Each row comes from the steps of one path. Every step used is in the known rows, and no mark comes twice. Write the path behind each row, first mark first.
Each row is shifted at random along 3 fixed directions that mean nothing.
Known rows:
tavi fupi puzagof kupel telit: [ 212   98   79  -16  130   45  193  -54   85 -127  187   32  -65   18
  173   81 -266  -17   57  108   -6 -183  192  200   59  -70  -59   10
 -134  -29   -8  114  -75  -12 -191  192 -316   67  243   45   22  105
  -91  -55    9  -10 -243  -43   97 -167  166   78 -196  -17   10   31
 -121   46  193  205  -86   32]
kupel puzagof telit pegak: [ 103  187   93  218  -28  200   -1 -248    5  -53  125 -104  189  290
 -183  137   79 -143  165 -209   -1   25   12  -97   -1  107  -14  224
   12  -55 -163  -51  343   99   23   34  -22   -2   22    0 -162   29
   82   70 -101  120  113   75  -47 -178    4   45  -17   28  -20    2
 -129 -101  103   19  113  223]
fupi puzagof telit pegak puse dadat nozopul nela: [  49   68    2 -143 -123 -184 -294 -223  194  108 -215    9 -117 -127
  385 -117  -53   97 -171  172  462 -164  178  103 -144  220 -135  -19
  -37 -156  172  363  286 -303   71  -49 -196  -21  -60 -134  128  138
  -69  121  141  -41  100  145  177  348  -89  230  -77   47   95 -137
  470 -160   81  119  347  330]
nela nozopul dadat puse pegak telit puzagof fupi tivakir tavi: [  28  329  118  189  -50  -26 -182   12  148 -175  229  -78   98  216
  -74   10  134   35  130   -4  148  169  196   -3  -13  -13   59   70
   64  -23 -138   25  409  205   18 -108  -91   40  -14  -47 -234 -210
   57  -81   97  -78   10  -95 -119  101   37  191   21  158  -28  -62
  -61  -54  -97 -154   32  145]
fupi pudol nozopul dadat: [ -79 -179   68 -169   11   16  -65  156  -10  166 -101   17 -133 -139
  238 -118   -7  128 -116   71   43 -136  149  -51 -110   53   87 -131
  -70  -50   89   31  -51 -107  144   35 -137   35   -3   61   86  -30
 -110 -112   48   70  -89  172  139  229   72   52   83    8  158 -196
  180  125  -51   56  -78 -130]
nozopul nela dadat puse pegak: [ -25 -313   -7  -83 -124 -165 -373   -6   78  171 -278  134 -189 -158
  304 -152   26  197 -242  127  268 -198   23  -14  -42  236  162 -235
 -202 -229  389  137  130 -328  109 -233 -120  187 -101 -111  195  179
  131   -1   -3  -31  142  455  233  198   93 -142   72 -146    4 -218
  250  -89  -98   21   -2   57]
telit puzagof kupel pudol fupi dadat puse: [  11   36  234  -84  247   22 -107   52   43 -113   85   34 -205 -134
  387  -93  -43  -29 -161  352  224 -385  380  -42  -60  -78  -10 -158
 -141   41   26  412  200 -144 -133  220 -324  -83  175 -153  -57  274
  -72  -45  371 -207  123  -12  284  248   20  205   69   95   92    6
  185 -284  126  250  117  -26]
kupel puzagof telit puse nela nozopul: [  59  232  375  -96  400  232   62 -197   27  -38  117 -287  -69  333
  300  -34  -57   96  -14    2  179 -222  293  128  -93   98 -222  -76
   16  -52 -233  368  594   12 -172   93 -181  -88  295   28  -68  113
 -121   48  266  -61  138 -159  196   19  -91  325 -211  -70   79   46
  219 -285  116  259  266  130]
tivakir tavi fupi kupel pudol nozopul: [-131 -227   92 -171  102  -22   26  205    5   76    1   85 -231 -102
  242  -54   20  238  -71  240 -190 -261  137  -82   23  -35  200 -185
 -241  -35   94  -21 -204    6   -7  133 -296  180   52  150    5   38
 -135 -162  107   49  -49   76  143  204  170   96  -24 -134   67   19
  102  319    9    8 -426 -326]
pudol fupi kupel telit: [ 142  117  -39 -145  185  115   92 -114   84  -87  112  104  -48   39
  172  -52 -264  -26    5   94   50 -206  162  127 -123   67  -33   60
  -46  -66  -75   91  119  -18 -111  142 -263   34  101   35   57   74
  -90  -96   21  -60 -232   36  125  -15   94  167 -104   47  -72   61
  -24   97  115  140  -71  125]
fupi nozopul nela dadat puse pegak telit puzagof kupel: [ -14 -281   -8  -56 -156  -23  -22  303   52  133 -164  -34 -210   20
  261   59 -130  304 -255  124 -232  -33   39   83  195  185   95 -356
 -310 -307  322  -20 -213 -156  136   12 -248  243  158   92 -117  130
   29   12 -245  146  -95  322  159  -62   54  -56  -19 -338   93 -428
  -53    7   82  -32 -171 -173]
kupel telit puse nela dadat: [-116  -23  -50   20   13  143  -82   28  -57  169 -106  -56  -54  143
  218  -96 -120   58 -165 -183  126  -37   27   29  -90  115   71 -173
   12 -114  -12   79  283   18   21 -184    8  239   66  -30  143   89
   -9  -82  -64  -25 -102  212  155  -14   21   -7  131  -30  -49 -277
 -154 -119   -5   21  -36  -52]
fupi kupel telit puse dadat pegak: [-135 -185   39  120  -54  190  -19  140  -56  128   34   33  -51   75
  159  -22   24    5  -49  101    1 -142  -47  -69    6  165  133  -76
 -208  -86  181  -72  -19   31   67  -39 -181  147   72  189 -129  201
   69  -71 -168  -44  -17  382  143 -161   24   -8  265  -72   83 -175
 -104   81    4  -29 -213  -84]
nela dadat puse pegak telit puzagof kupel: [ 133 -162 -408  159 -571  -62  -11  228   41   91    5    9  193  325
  -77  104   72  100   69 -279 -326  421 -298  -17  260  196  266  -36
 -139 -210   82 -266  -49  192  212 -254  105  304 -131   46 -241   85
   87   41 -307   62  -99  337  -88 -282  100 -152  172 -109  -38 -531
 -414  -40   68 -273 -211   35]
puse nela dadat pegak puzagof: [ -32  -85  -54   87 -230  -49 -246  111   89  199  -48   80  -72  141
  110   46  -51  150 -161  -46   40  -32  -55   -8  -56  119  188 -190
 -264 -184  158   93  -73  -34  -38  -17   -3  225   44  -32 -204  152
  -68   82 -143   66  157  255  180   17  -72 -134   37 -278  128 -308
  -75   36   39  -22 -131   88]
kupel telit pegak puzagof fupi dadat: [ -75   42  276 -162  209 -146 -420  -29  188   12 -299   80 -419 -413
  619  -18 -423  344 -527  388  320 -477  577  185 -228   20  -51 -421
 -179 -292  391  387 -223 -496  -90  279 -487   75  117  -84  293   85
 -111 -426   81   50 -122  220  334  527   21   -3 -308 -230   79 -101
  371   44  134  371  120  -34]
puzagof fupi dadat pegak nela nozopul: [  31  258  247  -33  173  308  -38    6  125 -118  148 -281   -5  407
  131  -65   85   75  157   15  199  -19   66   68 -222  173 -107  -79
   15   36 -271  291  295  183    2   12 -138  -64  113   81 -298  129
 -148   46  170  -45  181 -109  232  -35 -132  162  112 -147   70  -64
   52 -109  116  -40  135  120]
fupi kupel puzagof telit puse dadat pegak: [ 105   15 -228   96 -336 -146 -290 -269  110   -8  -15  123  154  100
  207  -56  108  -20   35  -26  312   50  -45   20  -50  205  117  138
  -48 -122   67   40  335   -1   68 -102   -2    7 -241 -103   41  246
  -11  -69   35 -177  107  355   65  117  -20  200   75  180  -18 -220
  126 -131  134   82  113  401]
telit puzagof kupel pudol nozopul nela dadat pegak: [  66   21   52   -8  -64  -25 -257 -138  138  -68   -2   59  -24   89
  242 -119  171   30   95   93  340  -55   31   67 -134  144   63  -44
  -86   33  -72  216  263   21    9  125 -153  -52   -9 -183  -32  318
 -147   63   99  -40  258  139  229  152  -78  250   12   96  -20 -241
  215 -170  271  212   86  304]
kupel pudol nozopul nela dadat pegak fupi puzagof: [ 206  235  -54  -33  -91 -336 -411 -415  375 -124  -88   91   20 -174
  334  -64    0   98  -57  100  599 -189  207  142 -284   86  -46  107
  -43 -114  -71  467  260 -159  -98   39 -191 -120 -217 -258  121  181
 -284   93  370 -204  397   61  140  504 -106  328 -357  116   81 -108
  357 -265  219  254  254  587]
pudol fupi nozopul dadat puse pegak telit: [ 232  106 -126  -50 -110   93 -130  -21  257  -12   77  -10   60  210
  -60 -173   31   18   71  -61  211   74   60  -63 -218  143   20  171
  -46  -74   10  111  361  -46   98 -252  -34   88 -162   92 -172   46
   91   99    4  -84  -12  137   61   31   67   13  191  126   13  -79
  -49  -54 -137 -115   50  226]
puzagof telit puse nela dadat pegak: [  63  248  444  -33  431   80 -236 -327  181 -273   83  -41 -160   31
  361 -213   45  -36   17  320  642 -356  380  202 -302    4 -267  -43
  -18   98  -50  432  598 -116 -228  228 -264 -282  231 -163  113  347
 -141   -6  284 -179  261  -37  288  288 -141  435 -129  240  -25   64
  421 -378  239  471  346  366]
tivakir tavi fupi puzagof telit pegak dadat puse nela nozopul: [-230  -91  385  -35  279  323   11  367  -55  169  -31 -237 -328  114
  318  -22 -188  333 -219  134  -79 -252  149  -75   25  114   82 -369
 -333 -248  279  151   -6  -79   18  -89 -316  326  353  210 -102   67
   -7  -27   20   77  -41  186  268  -56   26 -132   58 -549  151 -210
  -49   84  -86  -98 -245 -387]
puse nela dadat nozopul: [-115   -8  364  -27  328  335   97  190  -40   74  213 -108 -237  217
  225 -118   74  -38   76  202  120 -261   97   17 -128  -70  -27 -202
 -175  183    6  184  149  148 -109   73 -201  -12  333  200 -234  183
  -96   92   35  -37  145  -14  237 -166 -116  117  143  -69  137  -68
   -8  -12  125   98  -10 -190]
kupel pudol nozopul nela dadat puse: [ 109 -151 -566  -80 -662 -343 -461 -200  165  198 -346  195  139   -2
  274 -140   58   18  -42 -203  354  150 -157  -37  -29  321  289   56
   -3 -139   87  264  394 -151  230 -345  196  212 -554 -378  335  227
   17   13  335 -176   22  230  141  395   99  -24  183  122 -106 -410
  190 -187   -9  -46  113  306]
puzagof telit pegak fupi: [-202 -209  101   87  -28  122  -99  258   51  107 -307   28 -106  -56
   38   42 -210  269 -222  109 -207 -131  141 -121  -55  120    0 -188
 -254 -308  448  -66 -398 -339  127 -141 -269  357   69  200  -19 -134
   85  -22 -325  303   17  350   70   68   87 -352    3 -470   59 -177
 -205   94  -40 -123 -290 -297]
tavi kegode dadat puse pegak puzagof telit: [  90   51  124   46   12   12  -12  -67  176   48  -41  -63 -134   91
   50   25 -139   20  -43   16   27 -134  259   73   24   20   59   11
 -157 -119  192   64  110 -122  -55   28  -21  166   36  101   19   94
   35   13    2   38  -99   54   69   45  128 -113  -34  -52   61  -85
   36   52  -40   -7  -10   24]
nela nozopul dadat puse pegak telit puzagof kupel pudol: [  72 -268  -65   31 -254  -46   20  170   68   91   83   54   47  191
   47   43  151  114   35  -47 -171  -16  -55 -155  123  120  117 -106
 -112  -72   37    2   45   27  110   24 -163  244   61   81 -223   97
  -55   89  -78  118   41  204   92 -122  170    6   41  -55   22 -195
 -214  -31   32   29 -263  -42]
pudol nozopul nela dadat puse pegak telit puzagof kupel: [ 294  175  -70   39 -163   65   59  -52  158 -149  253 -111  168  412
    1    1  189  -64  237 -151  -33  273  -21  114   91   66  -16   91
    5   31 -265   20  407  275   -5    6  -18  -69   20  -35 -348  194
  -36  136  -33  -39   55  -39  -14 -170  -24  301   65  226  -15 -268
 -107 -262  216  -26  141  294]
fupi puzagof telit pegak puse dadat: [ -11   61 -170  103 -326 -273 -252 -155   84  159 -177   71   89  -69
  265  -53 -118   81 -246  -73  216  -16   89  -92 -104  112   64   48
   -6 -243  212   77  252 -151   93 -208  -39  140 -208  -19  185   15
  -12 -190   65 -110 -105  373   21  290   91   11   71  114  105 -230
   90 -112  -78  -42   93  203]
nela dadat puse pegak fupi tivakir tavi pudol nozopul: [-185 -303 -120   86 -214    7  -34  340  -74  221 -108   44 -116   94
   42  -65  133  238  -61    1 -249   39  -53 -198   75   -4  497 -171
 -248  -99  208 -188 -194  117  152 -241  -21  404 -109  140    4 -139
   96 -125  -10    8   24  253   60  129  210 -228  265 -171  133 -214
 -133  329 -243 -345 -628 -415]
nozopul nela dadat puse pegak telit puzagof fupi kupel: [  86  198  -58   73   14  386  114   40  152 -195  371 -196  125  472
  -75   80  196 -154  179 -103  -33  180  -80   -4   72  187  -42   58
   43   40 -371 -124  286  413   29  -55  -24  -73   80   11 -549  119
   39   68 -234  -26  105   39  -98 -298  -98  252  226   46  -76 -249
 -345  -94   52 -299   38  237]
nozopul nela dadat pegak puzagof: [ 222  249 -166   65 -315 -141 -355 -259  249  -18   68   52  186  253
   47   -1   88  -67   73 -172  336  147  -28   75 -161  131   47  125
   -2  -26 -172  240  363   84  -92   31  124  -48 -178 -260 -219  191
 -118  140   64  -64  264   13  104  153 -161  173   12  118   26 -252
   75 -188  139   69  233  578]
fupi kupel telit puse nela nozopul: [ -14  -27   81 -194  110   60 -109  -48   31  131 -184 -159 -137  145
  430  -55 -209  284 -210   10   70 -213   98  152  -59  312  -43 -210
  -83 -290   86  235  284 -146    2  -64 -204  125   89   74  157   87
  -84  -72  134  -52  -64  147  232  140  -34  153 -168 -259   18 -170
  213  -77    5  137   47   39]
puzagof fupi nozopul nela: [  75  172  -16 -101  -33  186   14 -125  151 -107   59 -195    5  195
    8  -27   92  -19   86  -84  182  134   44   69  -31  143 -142   28
  128   45 -254  125  109   23  136  -87  -25  -74  -53 -133 -209  -16
   -1  153  -36   52  120 -176   23   13 -121  181   91  -32  -11  -70
  100  -82   47 -206  265  163]
telit puzagof fupi kupel pudol nozopul nela: [ 134  185    0 -145   32   63  -10 -244  178  -96  131  -77   37  188
   91  -52  217  -45  157  -39  201   44   92   71  -59  109 -100   96
  140   98 -409  204  355  118    4  104  -88 -137  -22 -172 -191  111
 -140  181  121   -2  192 -203   41  133  -88  423  -59  215  -26   19
  227 -145  173   24  219  305]
tavi fupi tivakir nozopul dadat nela: [ 124  128 -153  -30 -192  -39 -234  -24  134  -64   41   49  -19   73
  145 -193   75  -81  163   50  374   71  -47   53  -94   87   56   50
  -67   49    0  189  154   33   53 -139  -54  -16 -137 -178    6   73
  -66   86   82  -98  -19   41   60  131  -32  158   69  178   10 -143
   52  -40  126    3  114  212]
kegode tavi pudol fupi dadat pegak: [ 150  211 -410  123 -434  -15 -297  -82   82 -201  129   62  250  260
 -168 -120  313 -128  296 -238  276  378 -251 -140 -165   99  326  286
  149  113 -167 -141  149  331  148 -280  204   39 -388 -158 -132  135
  -15   16    4 -274  215  202  -53   41  -41   53  401  295 -173 -240
 -151  -54   28 -261  -12  418]
nozopul nela dadat puse pegak telit puzagof kupel pudol fupi: [ -80 -253  -14 -225   38 -309 -260  105  108   54 -345  293 -259 -332
  478 -242 -245  447 -460  363  165 -360  362  -74 -156   44   69 -335
 -251 -285  380  291 -176 -531   24   26 -430  378  132 -198  252  159
 -225  -18    5   70   60  427  353  463  176  -81 -153 -206   -3 -209
  162 -143  114  251 -221 -157]
nozopul nela dadat pegak telit: [ -14  -79 -282   13 -273  130 -159  187  171  169 -179   20  -27  120
  -61  -80  -85  147  -68  -82   76  159 -136  -35 -154  272  110  -23
 -132 -176  154   -8   -7  -66  210 -213   15  283 -101   91  -34   76
   84   38 -210  117 -133  263   84  -44   33 -202  199 -177  -45 -297
 -160  165  -78 -169 -185   66]
pegak puzagof telit puse nela: [   6  132   22  165   14  278  197   -7  -22   12  227 -236  109  467
 -171   47  120  -89   92 -269  -73  145  -21   -3   89   58 -105   65
   75  -16 -260  -29  383  210  -24 -224  129  112  193   69 -321    5
   90  219 -121  -20   69  -85  -78 -260  -38   93  155   34   19   11
 -250 -225  -63 -213   60   32]
nela nozopul dadat pegak telit puzagof kupel pudol fupi tivakir tavi: [ -72  202  212   56  128 -106 -154  146   83 -166  129   42  -66  -29
   84  -73   -5  216  -70  241   83  -84  321  -33  -92  -93   36  -93
  -66  -76   -1   73  143   23  -30  133 -321   98  184  -37 -118 -162
 -133  -93   94    3   -9   -5   62  247   55  241  -95   38    7  -32
   40   28    8   43 -161  -22]
dadat pegak telit puzagof kupel pudol fupi tivakir nozopul: [ 125  463  170  278  130  222  252  -51   89 -316  506 -129  279  593
 -259  -58  216 -213  365   31  -99  114  114  -28  -41  -96   -7  165
  -74  259 -504   95  400  502 -144  212 -171 -179  168   97 -519 -102
    0   12   96  -60  170 -323  -31 -148  -54  333   28  203  102  115
 -237    1  148  -16  -45  169]
tavi pudol nozopul nela dadat pegak puzagof kupel telit puse: [ 242   95 -410   46 -509 -206 -209 -309  129   24 -164    2  350  283
  197   -1   -2  -35   76 -273  137  191   18  123   37  287  105  235
   81 -154 -145  178  478   31   41 -137   58  154 -321 -218  120  151
   -1  -29  126 -136  -53   81   66  204  103  188   84  265  -67 -328
   -2 -261   61  100   80  422]
fupi nozopul nela dadat pegak telit puzagof: [ 102  118 -216   59 -276  -85 -321  -89  173  159 -189  -28   10  137
  114   39  -95   96  -62 -117  173  174  -67   96  -74  296  182   55
  -90 -271   49  175  247  -30  106  -47   10  127 -178  -52  -72  106
   19  110  -44  -86   73  207   51  132 -150   73  -75  -18   46 -370
   35 -106   97   79  104  363]
dadat puse pegak telit puzagof: [-109   -3  706   -9  693  231   80  180   17   88   55 -125 -448  -82
  254   60 -189  112 -272  472   -5 -536  463   69  -40  -53 -142 -278
 -321 -128  203  342  140 -202 -278  409 -483  -40  600  258 -258  143
   42  119  -10   16  114   12  222  -27  -82  120 -236 -140  269  143
  141 -130   26  420  -15 -178]
kegode dadat puse nela nozopul: [ -37   69  454 -207  446  271   43   30    9   27   59 -217 -281  158
  351 -110  -77  114  -97  142  158 -361  209   44 -109   73 -130 -252
 -117    7   37  343  363  -46 -128   64 -232  -55  290  124  -44  197
 -132   80  281  -74   73  -88  295   12 -109  210  -31 -139   72   -5
  217 -155   36  201  155 -108]
telit puzagof kupel pudol fupi tivakir tavi kegode dadat: [-208   -2  -16   48  -66   96  126  407 -192  127  -75  -83 -139  -14
 -109   20  -54    0  -43 -120 -437  -20  -70 -254  151 -107  477  -61
  -93  -24  169 -393 -414  216  134  -57    1  415  -22  276  -74  -39
 -131   42 -252   49 -298  153  -11 -217  110 -178  387  -40  -75 -329
 -529  292 -123 -330 -417 -526]
puse nela dadat pegak puzagof kupel pudol fupi tivakir: [-181  -61 -231  328 -145   38   86  291  -37  109   84   75   78  181
  -99   90    9  177 -204  -10 -223  -54 -106 -179   17    6  303 -166
 -213 -138  -72 -179 -420  129   71  -55  -83  410  218  -55 -220 -152
  -64   71 -321   48   43  291   80  -91  118 -260  147 -370   74 -205
 -484  178  -48 -338 -496 -262]
kegode dadat pegak fupi: [   0   71  169  -35  101   75 -158   48  166 -143  -34   82  -43   -4
   87  -92    0   31   32  186  165 -143  154  -55 -216  -14  -71  -22
 -133   28  206  129  -74 -113  -66  -19 -223    0  -11   94 -153  101
 -116  110  -33   22  202   71  124  102  -81   51   76  -19  -18  -70
  -67  -94  118   96   15   53]

Write each row's path:
[ -27 -290 -435   27 -556   -3 -103  164   12  233 -136   67  109  180
   87  -38  131  -13   26 -230  -45  187 -245 -155  149  254  310  -62
 -114  -55   21   22  117   63  269 -330  151  319 -276 -157   -5  193
   82   64   76   -5  -29  223  105  -32  156 -174  400  -89  -35 -449
 -171  -42  -43 -286 -163  -66]
puzagof kupel pudol nozopul nela dadat puse
[-121 -144   80   38  -41  351   58  259  -90  296  -13 -196  -83  387
  137   40  -50  213  -62 -186 -193  -13 -115 -139   60  245  188 -226
 -243 -234   91   50  130   60  148 -200  -76  348  167  190 -193   81
   46   74  -66  115  -22  218  205 -266   28 -200  144 -506  116 -281
 -187   60  -47 -200 -185 -241]
kupel puzagof telit pegak dadat puse nela nozopul
[  70  172 -344  405 -307  146  159  134   22    3  376  -55  447  528
 -333  114  259 -109  176 -312 -208  236 -216 -263   52   47  295  203
   -5   40 -454 -204    7  441  100 -179  125  252   -6  -78 -500 -193
    6  171 -193  -56  123  110  -80 -268  124 -126  340  -60   55 -210
 -620   29  -96 -481 -290   37]
nela nozopul dadat puse pegak puzagof kupel pudol fupi tivakir
[ 104  278 -102  -82   -1  173  -70 -241  180 -133  168  -99  143  291
  118 -150  191 -124  169 -215  334  147   57   42 -195   71  -62   79
  238  192 -499  142  517  286   16   -6   62 -109 -120 -235  -77  140
 -169  -38  113  -32  104 -112   74  106  -66  371  138  299 -129 -220
   14 -154  169  -33  205  341]
puzagof fupi kupel pudol nozopul nela dadat
[  26  143  487 -101  386  386  122  136  -12   13  251 -238 -105  184
  246  -38  -55  -19   13   49  106 -268  271  -30 -115   58 -216 -108
  -51   -5 -153  217  314   40  -75  147 -329  -89  407  153 -256   68
 -151   78   35  108  -34   16  218 -171  -23  264   44  -46  177 -126
    4 -138   52  169  162   -2]
fupi puzagof kupel telit pegak puse nela nozopul dadat
[ 161   -1 -349 -111 -447 -219 -283  -52  103   43  -89  116  168   -7
  184 -116   11   73   20 -187  168  214  -16  -79  -67  134  194   93
   51 -141   -2   11   36  -66  249 -160   32  123 -377 -177   35  -22
 -166   -6   -9  -39  -15  297   58  244   23  117   91  132    6 -446
   -2  -76   94  -17   98  214]
telit puzagof kupel pudol fupi nozopul dadat
[-150  -16  266  -69  307  120  -56   74    1   -6  -72  -16 -245  -61
  363 -174  -84  -16 -248  368  270 -407  350  -46  -74   -5  -10 -259
 -187   51   74  427  260 -163 -123  149 -251   -6  239 -194   89  155
   17   -3  292  -94  101  -23  333  275    6  114  142  -29  117  -70
  181 -155  -48  175   -3 -137]
tavi pudol fupi tivakir nozopul nela dadat puse
[ -34   88  233   77   82  120   51   88  115   -3   27  -86 -186   84
  -28   46 -144   36   13   79  -64  -96  277   50   30  -48   47  -23
 -182  -58  170   -8  -25  -27  -49  123  -79  172  149  170  -80   56
  -16  -20  -37  125 -130  -37   47  -20   89  -86   -2 -109   60  -72
  -25  171    5  -37 -131 -103]
tivakir tavi kegode dadat pegak puzagof telit
[ -52   11  193   47   46  254   39  158   56   16  123  -86  -83  303
   -8  -25  115   12  148   96   86  -66    2    8 -158  150    3  -92
 -108   -9 -127  171   75  109   72    7 -196   95  222  143 -396  120
 -106  251  -78   34  118   38  210 -125  -38   52  227  -97  164  -19
 -103  -32   68  -79  -90  -29]
kupel telit puzagof fupi pudol nozopul dadat pegak nela
[ 186  -99  104 -239   10 -428 -239 -246  257   -6 -177  191 -184 -182
  461 -144  -14  332 -114  285  189 -312  333  170 -147    8   29 -117
 -165 -134  163  322  175 -285  -77  244 -360   -5  -80  -14  283  181
 -246 -122  326  -59   47   68  238  549  131  307 -437  137   66   51
  551  -39  209  457  -11  138]
puse pegak telit puzagof kupel pudol nozopul
[  32 -100  -44   49 -134  146  -16  203   77   75   59  -26  -51  166
  125 -111  108   76   90  -37   51   42 -120  -10  -35   95   69  -84
 -157  -65  111   43   50   95  126 -161 -161  210   60   83 -191  205
   -8   97 -174  -11 -107  134  145 -169   77  -30  200  -47   31 -148
 -189  -26   63 -164 -165  -33]
puzagof kupel telit puse pegak dadat nela
[ 147 -184 -392  -90 -538 -145 -135  -45  147  182  -85   71  117  196
   -3  -40  242  106   80 -245  -10  233 -209  -51   83  264  196   27
  -37  -99  -95   26  107    1  230 -247   86  223 -275 -148 -135   98
    3  228  -20   91  118  119   59   58   88   18  142  -28   -5 -224
   93    8    9 -261  -42  180]
dadat puse pegak puzagof kupel pudol nozopul nela
[-180 -200   99   57   -5  266    0  384   -6  151  -16  -40 -270   19
   56  -86   77  114    7  116    0 -107   32 -132  -24   50  145 -165
 -236  -56  197  -39 -200  -11  184 -146 -198  274  148  121 -124  -33
   -3  110 -146  147  -48  197   90  -28   99 -109  202 -148  145 -142
 -116  189  -46 -234 -362 -341]
puzagof telit pegak fupi tivakir tavi pudol nozopul dadat nela
[-132 -254 -287   28 -407   52 -131  273  -45  292 -233  -22   -8  209
   -5  -84  -14  215 -140 -194 -127  195 -220  -85   72  330  180 -148
 -163 -321  251 -106   26  -87  278 -482   51  418  -89  159  -46  -17
  160   98 -270   84 -108  388   31  -91   38 -187  236 -242   15 -316
 -199   42 -181 -267 -191 -144]
tivakir nozopul dadat pegak telit puse nela
[ 174  186 -226  150 -322   45  -66 -196  254   15   68  -45  184  364
  -94   29   32  -31  193 -271  136  297   34  109  -32  149   57  191
  -22  -47 -176   52  313  136   69 -100  184  121 -164 -100 -108   76
   15   25   17   53   24   -5  -31   35   48  -12   12   34    5 -237
    3   10  122 -133   62  353]
pudol nozopul nela dadat pegak puzagof telit
[-327   49  494    3  418  130   44  320  -63  -61  -50  -79 -241   28
  274  -88  -58   90 -250  531   54 -482  443 -165 -137   -6  -80 -261
 -256   26  100  301   40  -73 -177  216 -461   13  494   56 -160   45
  -41   -9  108   -1  125  -35  273  227   80   65  200 -193  201    1
   90  -54 -146   85 -163 -200]
kegode tavi pudol fupi tivakir nozopul nela dadat pegak puse
[-131  -86  402 -156  308   -9  -87    8   33   28 -148  -63 -376  -52
  370  -97  -66  236 -282  288  215 -400  430  105  -65   13 -144 -275
 -125 -154  275  241  210 -277 -145   61 -273   94  335   64  138  144
  -88   96   50  -44   47   92  218  295    8  234 -121   -3   90   36
  337 -173  -63  282   26 -101]
kegode tavi pudol nozopul dadat pegak puzagof telit puse nela
[ -36  -33  -92  -74 -123   99  -38   22  122  127  -90  -81 -100  145
  108  -85   68  169  -70  -32   90   82   16   30  -88  210   60  -84
  -30  -89  -63   90   69  -26  187 -106 -107  131   11  -11 -136   50
  -28   89  -75   61   70   93   85  121  -41   68  104  -65   93 -183
  139   23   17 -174  -27   62]
puse dadat pegak telit puzagof fupi pudol nozopul nela
[-138  311  566  190  427  228  112    7   66 -198  244 -186  -80  334
  152  -36    0   -8  -26  327   44 -294  438  115  -51  -79 -149 -248
 -236  110 -175  310  260  166 -252  310 -384 -162  402   98 -294  -55
    8 -162  108   23  155 -251  167   77  -90  266 -129  -97  215   89
   47   -9   93  188   37  -86]
telit puse nela dadat pegak puzagof fupi tivakir nozopul
[ 228   41 -421   77 -444   56  -22 -141  171   -7  276   25  373  518
 -143  -67  434 -150  438 -396  -39  303 -289 -159  -57  141  305  309
   67  148 -442 -106  426  483  141 -261  184   69 -444   21 -294   98
  -51   39  153 -148  189   32  -64  -39  106  186  289  276  -54 -169
 -210   23   39 -315 -159  287]
nela dadat puse pegak fupi kupel pudol nozopul
[ -67 -107 -102   53 -207  186   64  259    0   59  200  -28   30  397
  -46  -42  240   37  124  -76  -88   87 -189 -197   18  165  102  -49
 -101  -35 -116  -93   73  184  142 -314  -52  193  127  100 -399   61
  -14  195 -144   26   89  153   21 -198   76   -3  331 -148   46 -120
 -241  -26  -81 -380 -169  -56]
puzagof fupi kupel pudol nozopul dadat pegak puse nela
[  85 -139 -203   -7 -303   75    2  151   78  109  132   11  -36  103
   57  -73  222  -26  215 -131  103   87 -198  -61   20  101  145   25
 -109   52 -101   20  -24  168  199 -189  -16  124  -92  -20 -175  184
 -160  204   15   -1   20  123   34 -128   68   60  145   74   88 -221
  -90   14  142 -181 -114   13]
fupi puzagof kupel pudol nozopul dadat nela
[-144 -115 -106   38 -107  391  110  263  -41  187  -36 -139   11  305
   14  -39    3   74  -33 -270 -188  113 -101  -99  -59  184  145 -177
  -54  -45 -127 -122  -26  177  211 -163  -61  308   78   79 -173    2
    7  -36 -277  239  -64  206  133 -196   64 -137  351 -232   16 -428
 -348  121   10 -315 -278 -184]
puzagof kupel telit pegak fupi pudol nozopul nela dadat
[ -93 -382 -329  102 -482  225  107  489 -101  339   56    6  -30  236
  -89   15  223   29  202 -270 -285  268 -414 -205  197  187  374  -83
 -222  -42   19 -240 -314  248  359 -337   67  417  -63  132 -331   99
  -17  228 -291  153  -74  316  -20 -397  127 -256  365 -177  109 -413
 -419  184   60 -425 -419 -317]
telit puzagof kupel pudol nozopul dadat nela
[ 156   82  -54 -120 -167  -83 -243  -95   99 -118   72   55   45   16
  182 -191  118 -154  110   65  376  -11  159 -116  -67   12   80  149
   38   85   -7  271  461  -49   49 -122    7  -87 -252 -234    1  108
  -14   68  401 -247   96  -30  114  304   16  251  268  341   29 -124
  179 -248  -82   34  192  203]
tivakir tavi pudol fupi nozopul dadat puse
